[128 = 0]

[129 107 116 112 130 151  83 141 153 122 106 143 158 173 113 141  96 169
 127  99 136 103 171 120 148 136 114] : tovu & <36>
[138 124 150 116 144 158  57 128 135  92  97 165 148 193 114 121 118 185
 143 107 105 112 138 121 147 146 122] : Rok & <33>
[134 125 160 118 120 178  46 134 135 105 115 143 153 190  82 147 116 167
 153  88  95 109 171 174 112 142 146] : nel & <36>
[134 127 129  97 126 141  74 141 150 126 128 134 149 197  71 124  93 146
 138  99 113 112 178 152 128  79 128] : Puda & <36>
[150 125 159 118 131 159  55 111 147 165  97 121 161 175 103 143  98 148
 131  94 122 107 161 101 145 125 101] : tovu & <36>
[115 130 151 113 137 143  61 136 131 141 109 130 148 160  83 138 108 136
 141  99 109 112 160 116 121 139 121] : Rok & <36>
[132 116 154  99 129 153  75 111 152  90 133 142 152 177  97 110  99 177
 122  95  91 115 154 153 135 117 117] : Puda & <33>
[139 111 175  86 129 186   4 142 157 126  88 151 159 215  80 139  95 200
 178  74  95  97 186 134 141 169 141] : Rok & <36>
[140 116 137  98 136 170  56 156 136 138 114 148 149 162  97 133  91 194
 133 106  96 112 178 120 140 129 107] : tovu & <36>
[135 142 159 131 102 139  85 122 126 113 109 147 130 146  86 120 172 160
 121  98  98 117 113 142 132 139 131] : nel & <33>
[137 148 142  85  97 155  54 135 151 142 116 140 145 163 106 139  98 145
 134  87 126 115 175 155 120  75 140] : Rok & <36>
[115 120 158  90 126 153  56 144 159 136 106 140 158 148  85 136 112 173
 118 117 123 112 175 129 137 145 116] : tovu & <36>
[146 131 146  97 125 135  78 138 155 104 128 150 142 178 101 110 120 170
  93 103  90 112 170 129 120 146 125] : Puda & <33>
[136 130 146 100 139 165  64 146 155  96 116 157 145 157  95 122  99 194
 138  89  96 110 168 146 103 149 130] : Puda & <33>
[142 134 146 121 125 140  77 134 140 151 135 119 124 183 111 138 125 130
 139 110 137 135 152 131 156 121 124] : Rok & <36>
[151 121 166 112 119 167  46 129 152  96 111 162 148 167  93 116 110 221
 126  82  66 113 159 167 127 147 120] : nel & <33>
[147 134 135 118 113 176  62 139 135 129 111 130 148 171 100 127 107 171
 128 119 123 110 185 104 126 130 123] : tovu & <36>
[141 137 143 113 141 184  58 127 158 116 115 153 162 162 108 119 107 167
 141  96  99 115 151 116 136 130 110] : Rok & <33>
[160 133 142 107 133 170  82 138 144 129 101 142 151 201 114 125 106 189
 139  96  92  81 153 104 130 142 104] : tovu & <33>
[152 129 154  91 146 181  17 155 144 113  96 145 151 170 108 131 102 187
 133  76 120 129 150 105 118 121 112] : tovu & <33>
[155 113 134 110 126 168  77 151 146 111 116 152 148 165  97 118 116 179
 130  90 109 119 151 104 147 140  97] : tovu & <33>
[129 127 157 114 127 150  65 145 133 126 124 133 144 169  96 127 118 149
 146  99  98 106 154 184 168 142 142] : nel & <36>
[148 130 153 122 149 170  59 145 142  84 104 124 144 154  99 133 123 175
 145 148  93 127 143 103 127 133 124] : Rok & <33>
[129 130 160 126 125 154  67 119 137 106 110 141 129 161 115 122 115 164
 127 103  86 181 153 145 124 136 139] : nel & <33>
[141 148 151 112 126 146  60 158 138 147 125 127 152 169  84 137 107 136
 153 106 116 132 152 116 137 135 129] : Rok & <36>
[159 127 165 111 144 162  64 113  90 118 111 163 153 165 107 125 122 167
 120  91  38 106 155 148 106 178 156] : nel & <33>
[152 126 161 108 146 162  62 142 141 143  98 142 154 176 112 127 107 155
 130  88 107 131 162 112 125 104 124] : Rok & <36>
[136 114 143  71 143 166  79 140 159  81 135 159 146 186 116 127  99 172
 151  90  96 121 167 143 120 148 124] : Puda & <33>
[125 140 140 107 126 153 101 141 151 141 131 134 152 171  87 142  88 169
 138 114 130 110 171 132 144 133 128] : tovu & <36>
[137 128 154  95 135 171  65 149 160 104 130 136 141 196 104 128 110 189
 133 100 104 133 168 147 117 162 152] : Puda & <33>

[148 134 136 116 108 130 118 142 116 109 126 130 118 129 132 104 124 146
 127 126 127 116 140 126 106 126  97] : gune & G
[109 139 139  97 136  97 109 128 141 150 136 120  88 144 100 132 131 122
 113 131 110 130 129 131 130 159 147] : bofak & P
[125 119 122 122 124 133 128 127 143 126 115 131 119 134 133 132 145 114
 118 124 132 128 132 136 138 138 129] : Temo & P
[124 114 155 101 134 119 128 110 101 133 112 127 106 129 132 125 128 140
 102 127 116 122 114 127  90 102 133] : tige & P
[152 129 113 109 115 138 107 144 120 116 139 118 119 130 113 124 120 141
 144 130 108 119 131 126 104 119 131] : tige & G
[124 139 140 134 136 114 131 132 123 126 143 137 122 123 124 114 117 134
 133 129 136 125 135 129 122 141 118] : gune & U
[136 139 128 113 113 127 113 152 129 114 130 122 118 130 122 111 130 150
 131 127 118 128 127 126 115 124 127] : bofak & G
[162 139 114 138 120 117  95 116 125 125 129 117 109 144 139 111 122 112
 146 128 111 114 132 145 123 117 141] : tige & G
[158 117 126 112 127 135 127 121 114 129 125 141 126 131 138 120 119 126
 126 121 122 116 140 123 102 119 112] : Temo & U
[144 133 124 120 116 124 101 121 122 119 125 114 111 136 123 115 130 127
 132 130 111 114 122 140 111 121 136] : tige & G
[136 135 123 133 126 123 125 139 143 124 139 138 121 133 127 118 129 116
 129 125 136 126 146 135 140 156 124] : tige & U
[149 130 119 144 125 133 123 120 117 119 133 130 135 124 134 111 114 125
 145 123 129 120 136 132 117 116 120] : tige & G
[139 110 126  84 128 131 121 128 133 133 119 132 101 144 124 133 131 116
 110 126 107 117 145 127  98 133 129] : tige & U
[142 127 114 138 128 143 131 134 123 122 133 129 145 124 133 127 119 132
 146 128 129 130 129 126 124 113 123] : tige & G
[131 117 129 114 110 143 132 149 143 107 109 134 127 132 134 117 149 133
 112 120 137 128 133 128 133 131 121] : Temo & Y
[141 138 126 131 103 135 117 156 132  93 133 127 122 128 124  98 132 141
 129 129 135 124 131 136 129 135 121] : gune & G
[124 136 135 116 130 122 125 140 128 117 155 133 113 122 102 117 113 132
 122 134 129 123 133 131 110 148 123] : gune & G
[126 126 121 115 137 127 114 114 117 134 146 115 123 129 107 139 110 125
 138 137 104 122 122 124 106 120 135] : tige & U
[127 132 130 106 135 114 117 129 117 147 143 127 115 132 114 129 101 140
 138 132 105 121 138 116 105 137 117] : bofak & U
[143 124 141 108 112 116 120 139 143 111 112 141  96 146 140 100 147 114
 102 117 132 118 144 147 132 147 132] : Temo & U
[155 120 122 119 123 132 126 130 132 109 145 142 114 131 110 109 119 111
 126 124 131 108 154 139 114 143 115] : Temo & N
[146 137 123 105 112 125 113 151 132 118 147 131 110 135 112 109 118 136
 133 129 119 118 145 123 113 143 115] : gune & G
[150 122 137 126 143 106 114  92 118 145 125 134 106 138 137 120 114 104
 124 124 115 113 146 132 107 136 118] : tige & N
[145 135 120 123 129 127 123 137 119 133 146 131 131 121 121 122 109 141
 144 131 117 120 138 119 107 123 122] : tige & G
[152 110 108 106 125 149 131 138 133 126 134 141 132 130 123 131 123 116
 133 121 121 118 154 120 117 134 112] : Temo & U
[137 140 132 116 124 120 113 142 120 122 148 132 120 124 116 112 112 146
 133 130 124 123 138 121 109 137 116] : gune & G
[162 123 118 127 115 131 122 124 121 127 117 127 128 133 152 112 128 127
 136 118 127 117 149 125 117 121 110] : Temo & G
[144 142 122 129 118 121 115 135 123 121 137 120 121 131 125 108 121 137
 140 131 121 123 130 126 119 128 122] : tige & G
[118 129 130 134 130 121 125 120 144 133 115 124 111 140 138 133 149 110
 114 125 131 132 118 146 152 134 154] : Kup & Y
[149 119 117 118 131 137 124 123 119 132 138 130 132 127 124 131 114 126
 138 127 117 120 140 120 105 119 117] : tige & G
[144 124 122 130 129 126 120 121 127 123 138 129 123 131 125 123 119 117
 133 127 125 119 139 132 117 130 125] : Kup & U
[135 138 140 101 120 106 105 128 121 130 131 122  97 138 118 114 123 135
 119 129 110 117 132 130 106 136 125] : bofak & N
[147 120 115 136 135 139 122 113 119 118 140 128 139 124 123 128 113 112
 144 130 122 118 131 131 112 114 126] : Kup & G
[140 149 123 124 127 110 108 131 123 142 141 120 116 137 121 119 117 136
 143 132 109 123 131 130 122 133 135] : bofak & G
[139 129 124 137 132 135 126 127 129 110 148 135 130 120 119 120 114 115
 134 130 135 118 139 134 118 136 118] : Temo & G
[158 148 120 160 125 112 106 113 132 112 140 134 113 135 141  97 117 101
 136 122 135 112 147 150 136 141 123] : bofak & G
[127 148 136  99 123 106 113 148 134 134 151 132 104 130 105 113 111 144
 127 132 119 124 147 120 119 163 112] : gune & U
[128 130 123 122 123 139 139 157 129 119 135 136 138 120 120 124 121 151
 131 130 135 134 134 117 126 134 117] : Temo & G
[111 131 136 121 143 111 125 115 130 155 118 118 121 137 133 144 138 125
 118 128 115 134 114 127 131 130 144] : Kup & P
[115 151 132 130 125 125 126 156 130 113 162 125 125 118 103 114 115 152
 137 141 136 133 125 129 123 143 129] : bofak & G
[140 140 135 129 122 122 132 140 139 112 136 147 119 128 132 104 129 117
 119 123 148 122 150 136 136 154 114] : Temo & U
[146 129 124 112 109 129 114 148 134 107 133 129 111 134 119 108 128 129
 127 124 127 121 139 135 120 138 121] : gune & N
[137 114 117 133 144 132 124  97 124 134 134 124 129 132 125 143 121  97
 133 130 116 123 129 136 118 118 134] : tige & N
[166 127 124 124 118 126 111 125 117 115 122 133 114 137 144 106 126 123
 130 120 122 110 144 136 110 120 119] : Temo & G
[123 149 142 118 120 109 117 152 127 122 135 127 109 128 118 104 125 156
 123 129 128 128 131 124 125 146 115] : gune & G
[128 122 134 127 131 137 136 129 114 119 144 134 142 115 123 125 116 148
 132 132 138 126 129 120 107 117 108] : Temo & G
[145 136 122 118 112 131 113 154 125 102 137 124 116 131 118 105 131 142
 133 130 122 121 132 135 117 127 128] : gune & G
[134 138 150 126 142  99 116 106 108 141 137 131 101 132 132 110 110 127
 122 129 122 117 136 135 101 129 126] : Kup & N
[143 143 118 135 126 124 114 143 126 118 161 128 121 127 107 114 111 130
 147 136 124 122 136 133 120 138 130] : bofak & G
[137 139 124 136 122 127 119 132 123 118 144 126 129 123 119 116 114 135
 146 132 128 124 135 129 123 132 114] : gune & G
[153 111 133 117 113 129 116 135 120 106 124 128 113 134 135 101 130 134
 122 124 130 123 138 133 107 122 120] : Temo & G
[162 126 110 122 117 136 109 135 129 107 139 128 107 140 129 112 128 113
 137 119 118 112 139 143 115 123 135] : tige & G
[135 138 123 141 133 124 119 117 117 139 137 120 132 126 133 129 115 132
 147 133 121 126 125 125 123 120 129] : Temo & G
[146 120 102 129 134 143 117 121 134 125 146 127 124 135 117 134 121  99
 142 128 119 126 132 140 119 125 146] : tige & G
[169 128 124 110 110 130  98 131 118 103 129 124  98 142 135  96 129 127
 130 121 113 105 137 140  96 117 130] : Temo & G
[133 118 116 121 138 125 126 108 138 152 119 126 125 141 133 148 132  99
 130 123 114 125 134 130 141 132 138] : tige & P
[146 113 128 119 133 125 127 112 129 137 113 141 114 138 143 129 135 104
 117 117 123 119 148 132 128 134 123] : tige & P

[ 80 129 136 106 109 140 138 115 124 100 128 163 135  80  94 155 120  94
  96 148 163 122 143 138 121 127 137] : <233> & <50>
[ 57 132 119  29 133 131 139 124 141 100 107 157 141  48 107 125  75 149
  89 161 176  76 169 150  94  97 106] : <232> & <50>
[ 90 137 101  57 134 116 141 122 127 110 120 152 127  95  90 124 135 137
 109 178 153 100 142 123 137 125  98] : <236> & <61>
[115  77 138 132 147  94 127 133 116  64 120 158 112 126 105  90 103 116
 128 146 169 143 125 100  88 153 124] : <222> & <50>
[ 68  20 108 155 165  83 127 121 114  80  97 153 130  93 105 105 180 129
 110 164 217  72 178 134 126  99  94] : <222> & <50>
[ 59 224 114  47 137 147 154 127 129 174 112 146 160  80 113 134  87  95
  94 118 191 173 121 155 112 185 181] : <233> & <50>
[108  94 140 112 155 131 130 114 113 132  83 186 148  77 137 121 147 120
 121 148 197  90 136 124 108 106 119] : <234> & <50>
[ 99 132 122  72 147 107 140 112  67 110 131 105 149  73 122 113 123 145
 124 178 134 115 137 127 113  83  93] : <222> & <61>
[123 143 137  76 138 135 131 155 109 115 138 144 133  95  82 100 147 110
 139 143 125 138  95 133 114 143 152] : <233> & <61>
[ 57 118 102  91 128 125 132 137 131 120 160 136 149  64 115 126 128 121
 115 139 160 126 126 141 102 102 106] : <222> & <61>
[122 152 138  93 133 155 143 126 102 164 161 122 143 113 126 117 135 125
 141 150 144 162 109 137 135 170 122] : <234> & <61>
[130  80 127 142 140 105 175 151 122  74 102 163 109  79 124 105 120 145
 130 155 182 115 139 139 129 115 128] : <233> & <50>
[142 132 142 104 124 140 127 134 115 133 129 148 126  72 136 103 136 125
 124 157 121 118 143 134 118 135  97] : <234> & <61>
[ 62 129 156  90 143 115 141 120  61  86 104 150  94  95  65 136 108 124
 111 165 192  86 144 148 119 105 127] : <222> & <50>
[113 163 121  35 137 139 162 124 136 127 112 153 167 104 122 132 131 125
  84 174 152  95 178 133 125 121  85] : <232> & <61>
[106  40 113  65 128 120 142 111 122  91 119 154 125 100 112 103 123 155
  94 186 180  61 164 143 138 106  48] : <232> & <61>
